Here is a tiny trained network, its code and every weight. The questions are about switching its units off for an input and a class, where a switched-off unit gives its printed mean instead of its output.

import numpy as np


def w(rows, s, z=0):
    codes = np.array(rows[::2]) - 128.0
    scale = np.full(codes.shape[1], s)
    scale[-1] = z or s
    return codes * scale


def norm(h):
    return h / np.sqrt((h * h).mean(-1, keepdims=True) + 1e-5)


def f(y):
    return np.maximum(y, 0)


def log_softmax(a):
    a = a - a.max(-1, keepdims=True)
    return a - np.log(np.exp(a).sum(-1, keepdims=True))


def net(x, mask):
    res = np.array(x, float).reshape(1, 5) / 4 @ E
    u = 0
    for l in range(2):
        y = f(norm(res) @ A[l][:, :-1].T + A[l][:, -1])
        res = res + np.where(mask[u : u + 5], y, B[l][:, -1]) @ B[l][:, :-1]
        u += 5
    return log_softmax(norm(res)[-1] @ U[:, :-1].T + U[:, -1])


A, B = {}, {}
E = w([
[185,174,157,188],'x0',
[89,212,6,90],'x1',
[56,120,213,215],'x2',
[187,94,100,19],'x3',
[137,2,121,220],'x4',
],0.0017)
A[0] = w([
[162,130,232,85,107],'0.n1',
[95,49,212,150,3],'0.n2',
[13,123,74,255,138],'0.n3',
[143,211,97,119,128],'0.n4',
[62,97,49,175,139],'0.n5',
],0.0044,0.0032)
B[0] = w([
[143,167,200,175,191],'0.n1',
[138,127,90,32,167],'0.n2',
[173,231,253,182,251],'0.n3',
[80,16,88,127,190],'0.n4',
[179,192,199,105,200],'0.n5',
],0.005,0.0028)
A[1] = w([
[143,18,182,114,47],'1.n1',
[151,110,158,156,249],'1.n2',
[178,129,48,204,97],'1.n3',
[3,255,114,99,40],'1.n4',
[202,90,133,154,68],'1.n5',
],0.0044,0.002)
B[1] = w([
[44,133,110,117,177],'1.n1',
[110,192,120,117,254],'1.n2',
[217,100,132,182,148],'1.n3',
[64,1,127,209,198],'1.n4',
[109,139,90,186,163],'1.n5',
],0.0058,0.0027)
U = w([
[72,110,169,61,62],'0',
[229,116,60,180,129],'1',
[43,57,100,154,163],'2',
[149,123,35,10,142],'3',
[162,202,224,212,180],'4',
[143,168,152,96,117],'5',
[134,152,104,123,2],'6',
],0.013,0.0096)

Each question gives the input, the list of numbers given to net, and the class t.
The units are the neurons (one row each of A and B). Each row of codes is followed by its name. A weight is (code - 128) times the scale printed after its matrix; where a second scale follows, it is the last column's (A, B and U).
mask holds one flag per neuron, layer by layer. A switched-off neuron (its flag False) gives its mean, the last column of its row in B, instead of its output. The means were averaged over made-up inputs and are rounded, as every weight is.
A unit's drop is (log p(t) with every unit on - log p(t) with that unit switched off) / (log p(t) with every unit on - log p(t) with every unit switched off).
The circuit of an input: a set's keep is (log p(t) with only the set's units on - log p(t) with every unit switched off) / (log p(t) with every unit on - log p(t) with every unit switched off). Starting from all 10 units, units are removed one at a time, each time the one whose removal leaves the highest keep (on an exact tie, the one counted first), for as long as the keep stays at least 0.8.
circuit, biggest first: the units of the circuit, biggest drop first
top k neurons: the k neurons with the biggest drops, biggest first
k most important neurons of layer l: the k neurons of layer l with the biggest drops, biggest first
drop of u: that unit's drop, to one decimal
input [2,-3,3,4,7], class 2: circuit, biggest first => 1.n1, 0.n3
input [-1,-4,0,0,3], class 2: circuit, biggest first => 1.n1, 0.n3
input [4,-1,-1,-6,-8], class 2: 2 most important neurons of layer 0 => 0.n3, 0.n4
input [-2,-8,-4,8,8], class 2: top 3 neurons => 1.n1, 1.n5, 0.n3
input [5,2,-1,5,3], class 1: circuit, biggest first => 0.n3
input [-4,-8,-4,3,2], class 2: top 4 neurons => 0.n3, 1.n1, 0.n5, 1.n5
input [-2,-6,6,3,0], class 0: top 3 neurons => 0.n3, 0.n2, 1.n1
input [4,6,-2,1,-3], class 3: top 3 neurons => 0.n3, 0.n4, 0.n1
input [7,2,2,8,7], class 1: top 2 neurons => 0.n3, 1.n3
input [1,6,-8,-5,1], class 1: top 2 neurons => 1.n3, 0.n2
input [0,8,0,-8,-5], class 2: top 2 neurons => 1.n4, 0.n4
input [-8,6,3,2,6], class 4: top 2 neurons => 0.n3, 0.n5
input [0,3,0,6,5], class 3: 2 most important neurons of layer 1 => 1.n4, 1.n1
input [0,1,5,-2,-7], class 2: circuit, biggest first => 1.n4, 0.n4
input [6,4,-2,6,-1], class 3: circuit, biggest first => 0.n3
input [7,7,6,2,-3], class 2: top 2 neurons => 1.n4, 0.n4
input [5,-6,-6,0,7], class 1: 4 most important neurons of layer 0 => 0.n3, 0.n5, 0.n4, 0.n1
input [6,-5,-4,2,7], class 1: 2 most important neurons of layer 1 => 1.n3, 1.n4
input [-2,8,-5,-2,1], class 2: top 2 neurons => 1.n4, 0.n2
input [-2,7,8,6,-5], class 2: circuit, biggest first => 1.n4
input [-3,-6,5,6,-1], class 0: top 3 neurons => 0.n3, 0.n2, 1.n1
input [6,3,2,8,0], class 3: top 3 neurons => 0.n3, 1.n4, 0.n4
input [3,8,-5,-2,-5], class 2: 2 most important neurons of layer 1 => 1.n4, 1.n2
input [0,-3,8,7,2], class 0: drop of 0.n2 => 0.5
